Below are the code and all the weights of a small trained network. Each question names an input and a class and asks about switching units off, where a switched-off unit gives its printed mean instead of its output.

import numpy as np


def w(rows, s, z=0):
    codes = np.array(rows[::2]) - 128.0
    scale = np.full(codes.shape[1], s)
    scale[-1] = z or s
    return codes * scale


def f(y):
    return y / 2 * (1 + np.tanh(0.7978845608 * (y + 0.044715 * y**3)))


def log_softmax(a):
    a = a - a.max(-1, keepdims=True)
    return a - np.log(np.exp(a).sum(-1, keepdims=True))


def net(x, mask):
    res = np.array(x, float).reshape(1, 6) / 4 @ E
    y = f(res @ A[0][:, :-1].T + A[0][:, -1])
    res = res + np.where(mask, y, B[0][:, -1]) @ B[0][:, :-1]
    return log_softmax(res[-1] @ U[:, :-1].T + U[:, -1])


A, B = {}, {}
E = w([
[135,184,29,58,201,58],'x0',
[127,109,105,154,114,112],'x1',
[187,255,86,221,125,204],'x2',
[128,127,132,123,132,133],'x3',
[127,121,117,144,119,118],'x4',
[213,136,207,184,195,63],'x5',
],0.009)
A[0] = w([
[203,113,186,212,130,169,161],'neuron 1',
[194,166,132,109,179,116,130],'neuron 2',
[199,115,148,125,178,59,186],'neuron 3',
[100,36,193,145,35,142,214],'neuron 4',
[255,149,191,160,147,131,122],'neuron 5',
[180,131,153,137,143,52,197],'neuron 6',
[155,170,210,238,108,149,150],'neuron 7',
[101,36,216,108,93,141,199],'neuron 8',
[152,198,191,131,19,245,213],'neuron 9',
[37,149,67,26,104,137,254],'neuron 10',
[42,65,134,114,96,143,177],'neuron 11',
[162,140,207,192,190,79,174],'neuron 12',
[130,109,122,66,163,30,159],'neuron 13',
[185,100,148,119,185,61,147],'neuron 14',
[108,58,191,118,111,121,158],'neuron 15',
[91,127,91,169,68,231,186],'neuron 16',
[183,199,10,122,191,131,126],'neuron 17',
[77,103,70,10,134,66,193],'neuron 18',
[114,63,191,120,95,103,147],'neuron 19',
[41,75,183,140,140,159,164],'neuron 20',
[96,64,214,140,79,81,140],'neuron 21',
],0.0085,0.0038)
B[0] = w([
[148,79,192,161,91,159,204],'neuron 1',
[113,139,160,183,142,120,170],'neuron 2',
[39,135,224,141,137,121,191],'neuron 3',
[151,152,92,117,159,180,221],'neuron 4',
[148,88,182,163,145,131,198],'neuron 5',
[77,149,207,154,145,126,180],'neuron 6',
[166,52,174,163,85,160,218],'neuron 7',
[151,169,85,181,205,162,212],'neuron 8',
[175,130,115,78,83,158,247],'neuron 9',
[226,70,109,118,170,117,255],'neuron 10',
[177,118,77,133,138,128,196],'neuron 11',
[105,99,250,168,104,103,200],'neuron 12',
[62,100,218,110,94,86,205],'neuron 13',
[44,181,249,125,114,81,182],'neuron 14',
[102,177,118,160,231,140,182],'neuron 15',
[140,192,99,2,86,181,221],'neuron 16',
[117,135,67,198,228,148,238],'neuron 17',
[207,31,144,94,94,43,250],'neuron 18',
[103,165,126,148,211,135,180],'neuron 19',
[134,142,78,128,163,159,178],'neuron 20',
[127,155,138,145,182,138,190],'neuron 21',
],0.0078,0.0099)
U = w([
[173,155,40,128,199,139,221],'0',
[191,6,147,145,100,109,174],'1',
[95,164,138,210,192,149,112],'2',
[78,128,161,99,115,57,5],'3',
[140,164,104,100,47,180,74],'4',
],0.011,0.0027)

Each question gives the input, the list of numbers given to net, and the class t.
The units are the neurons (one row each of A and B). Each row of codes is followed by its name. A weight is (code - 128) times the scale printed after its matrix; where a second scale follows, it is the last column's (A, B and U).
mask holds one flag per neuron, in row order. A switched-off neuron (its flag False) gives its mean, the last column of its row in B, instead of its output. The means were averaged over made-up inputs and are rounded, as every weight is.
A unit's drop is (log p(t) with every unit on - log p(t) with that unit switched off) / (log p(t) with every unit on - log p(t) with every unit switched off).
The circuit of an input: a set's keep is (log p(t) with only the set's units on - log p(t) with every unit switched off) / (log p(t) with every unit on - log p(t) with every unit switched off). Starting from the 12 units with the biggest drops (on a tie, the unit counted first), units are removed one at a time, each time the one whose removal leaves the highest keep (on an exact tie, the one counted first), for as long as the keep stays at least 0.8.
circuit, biggest first: the units of the circuit, biggest drop first
most important unit: the unit with the biggest drop
top k neurons: the k neurons with the biggest drops, biggest first
drop when u is switched off: that unit's drop, to one decimal
input [4,2,-5,-4,-6,1], class 3: circuit, biggest first : neuron 14; neuron 13
input [0,-7,6,-8,5,5], class 1: most important unit : neuron 7
input [-5,0,6,-6,8,0], class 4: top 4 neurons : neuron 16; neuron 18; neuron 10; neuron 9
input [2,4,1,1,-6,4], class 2: top 3 neurons : neuron 18; neuron 16; neuron 9
input [8,7,-7,8,-8,2], class 3: top 3 neurons : neuron 14; neuron 13; neuron 3
input [5,1,0,8,0,-5], class 1: top 2 neurons : neuron 18; neuron 8
input [-4,-1,0,5,5,6], class 2: top 2 neurons : neuron 18; neuron 10
input [0,-3,6,5,-5,5], class 1: top 2 neurons : neuron 7; neuron 1
input [-4,0,-1,2,-7,1], class 2: top 2 neurons : neuron 18; neuron 10
input [3,6,-5,-1,1,1], class 3: drop when neuron 13 is switched off : 0.2
input [8,2,-5,8,-7,-3], class 1: drop when neuron 18 is switched off : 0.1
input [7,-7,-7,3,-5,8], class 3: drop when neuron 12 is switched off : 0.0
input [3,-7,0,-7,0,4], class 3: drop when neuron 19 is switched off : 0.1
input [-8,6,5,-4,1,-1], class 4: circuit, biggest first : neuron 16
